Below is a small trained network, with its code and all its weights. Each question gives an input and a target symbol and asks what happens when units are switched off, that is, made to give their printed mean instead of their output.

import numpy as np


def w(rows, s, z=0):
    codes = np.array(rows[::2]) - 128.0
    scale = np.full(codes.shape[1], s)
    scale[-1] = z or s
    return codes * scale


def f(y):
    return np.maximum(y, 0)


def softmax(a):
    e = np.exp(a - a.max(-1, keepdims=True))
    return e / e.sum(-1, keepdims=True)


def log_softmax(a):
    a = a - a.max(-1, keepdims=True)
    return a - np.log(np.exp(a).sum(-1, keepdims=True))


def net(x, mask):
    ids = ['ΓΘΞΣΩαβδεζλμπτφψ'.index(c) for c in x.split()]
    T = len(ids)
    res = E[ids] + P[:T]
    r = res
    for j in range(3):
        rows = slice(2 * j, 2 * j + 2)
        q, k, v = (r @ M[0][rows].T for M in (Q, K, V))
        z = softmax(np.where(np.tri(T) > 0, q @ k.T / 2**0.5, -1e9)) @ v
        o = O[0][rows]
        res = res + np.where(mask[j], z, o[:, -1]) @ o[:, :-1]
    y = f(res @ A[0][:, :-1].T + A[0][:, -1])
    res = res + np.where(mask[3:7], y, B[0][:, -1]) @ B[0][:, :-1]
    return log_softmax(res[-1] @ U[:, :-1].T + U[:, -1])


Q, K, V, O, A, B = {}, {}, {}, {}, {}, {}
E = w([
[45,178,71,125],'Γ',
[105,162,101,195],'Θ',
[54,95,66,190],'Ξ',
[100,153,118,188],'Σ',
[152,197,106,77],'Ω',
[119,148,125,105],'α',
[96,131,53,148],'β',
[102,231,102,90],'δ',
[219,109,156,41],'ε',
[148,252,87,115],'ζ',
[127,188,69,209],'λ',
[203,124,172,63],'μ',
[102,63,162,127],'π',
[112,168,123,89],'τ',
[3,197,180,166],'φ',
[169,71,138,237],'ψ',
],0.018)
P = w([
[123,170,129,197],'0',
[123,218,161,186],'1',
[98,216,165,179],'2',
[106,211,163,171],'3',
[122,201,164,151],'4',
[2,201,84,221],'5',
],0.0053)
Q[0] = w([
[97,143,218,126],'h0',
[98,86,123,182],'h0',
[28,10,241,95],'h1',
[31,183,126,157],'h1',
[164,123,166,196],'h2',
[122,64,120,56],'h2',
],0.011)
K[0] = w([
[91,38,137,182],'h0',
[160,94,188,157],'h0',
[7,208,218,219],'h1',
[50,158,85,84],'h1',
[150,138,128,238],'h2',
[121,118,44,69],'h2',
],0.011)
V[0] = w([
[67,99,239,167],'h0',
[12,44,102,105],'h0',
[127,65,18,123],'h1',
[161,144,3,126],'h1',
[61,51,145,45],'h2',
[198,52,201,155],'h2',
],0.014)
O[0] = w([
[72,131,124,235,159],'h0',
[153,106,25,118,106],'h0',
[237,113,131,78,64],'h1',
[158,106,227,122,137],'h1',
[16,144,5,129,12],'h2',
[57,125,203,163,2],'h2',
],0.011,0.0089)
A[0] = w([
[170,219,147,187,151],'n0',
[176,113,184,111,248],'n1',
[134,10,124,167,16],'n2',
[146,149,183,181,94],'n3',
],0.011,0.0015)
B[0] = w([
[117,5,143,167,253],'n0',
[97,194,116,128,241],'n1',
[44,209,160,5,160],'n2',
[151,78,64,110,230],'n3',
],0.012,0.014)
U = w([
[110,163,108,137,48],'Γ',
[145,116,119,154,102],'Θ',
[136,128,48,46,88],'Ξ',
[115,185,150,127,101],'Σ',
[133,165,171,61,16],'Ω',
[173,173,76,158,238],'α',
[147,207,110,79,3],'β',
[120,168,124,116,192],'δ',
[160,210,181,189,22],'ε',
[165,144,180,140,162],'ζ',
[159,164,161,110,92],'λ',
[122,179,182,173,190],'μ',
[9,187,161,26,154],'π',
[196,110,98,218,79],'τ',
[109,135,72,165,217],'φ',
[43,96,176,87,156],'ψ',
],0.011,0.0034)

Each question gives the input, a string of symbols that net reads in full, and the target symbol t.
The units are the heads (2 rows each of Q, K, V and O) and the neurons (one row each of A and B). Each row of codes is followed by its name. A weight is (code - 128) times the scale printed after its matrix; where a second scale follows, it is the last column's (O, A, B and U).
mask holds one flag per unit, heads first, then neurons. A switched-off unit (its flag False) gives its mean, the last column of its rows in O or B, instead of its output. The means were averaged over made-up inputs and are rounded, as every weight is.
A unit's drop is (log p(t) with every unit on - log p(t) with that unit switched off) / (log p(t) with every unit on - log p(t) with every unit switched off).
The circuit of an input: a set's keep is (log p(t) with only the set's units on - log p(t) with every unit switched off) / (log p(t) with every unit on - log p(t) with every unit switched off). Starting from all 7 units, units are removed one at a time, each time the one whose removal leaves the highest keep (on an exact tie, the one counted first), for as long as the keep stays at least 0.8.
units of the circuit, in order: the units of the circuit, biggest drop first
most important unit: the unit with the biggest drop
top k neurons: the k neurons with the biggest drops, biggest first
heads that matter: for each layer, one digit per head in row order, 1 if its drop is at least 0.15 and else 0, layers parted by /
drop of u: that unit's drop, to one decimal
input μ Ξ δ Ξ Θ Σ, target τ: most important unit : n2
input α α ψ ζ, target ψ: top 2 neurons : n0; n3
input φ π φ Σ, target τ: heads that matter : 100
input τ Ξ μ Ξ π Ω, target π: heads that matter : 111
input Γ ψ Ξ Ξ, target ψ: units of the circuit, in order : n2; h2
input β π τ φ π, target φ: heads that matter : 011
input φ φ λ μ, target τ: units of the circuit, in order : h0; n2
input Ω π Γ Γ ε, target Ξ: heads that matter : 111
input ψ φ Σ δ φ, target φ: units of the circuit, in order : h1; n2
input Γ π λ Ξ Ξ π, target π: units of the circuit, in order : n2; n0
input Σ ψ Ξ φ Ξ Γ, target τ: units of the circuit, in order : h0; h1; n2
input ζ ζ μ, target Ω: heads that matter : 101
input Ξ Γ Γ Ξ, target Ξ: units of the circuit, in order : h0; h2
input π Γ Ξ λ, target τ: units of the circuit, in order : n0; n2
input Γ δ π, target π: units of the circuit, in order : n2; h0
input β μ ψ Ξ, target ψ: units of the circuit, in order : h2
input ζ β ζ, target ζ: units of the circuit, in order : n0; h0; h2
input μ φ φ ψ Γ, target τ: units of the circuit, in order : n2; n1
input Θ β Θ τ μ λ, target τ: top 2 neurons : n0; n2
input Γ δ Ξ Γ Ξ, target Ξ: units of the circuit, in order : h2; h0
input φ ζ τ, target τ: top 2 neurons : n2; n1
input φ ψ α, target τ: most important unit : h0
input Γ Ω α ψ, target ψ: drop of h0 : 0.0
input β φ δ α Θ, target τ: drop of n0 : 0.2
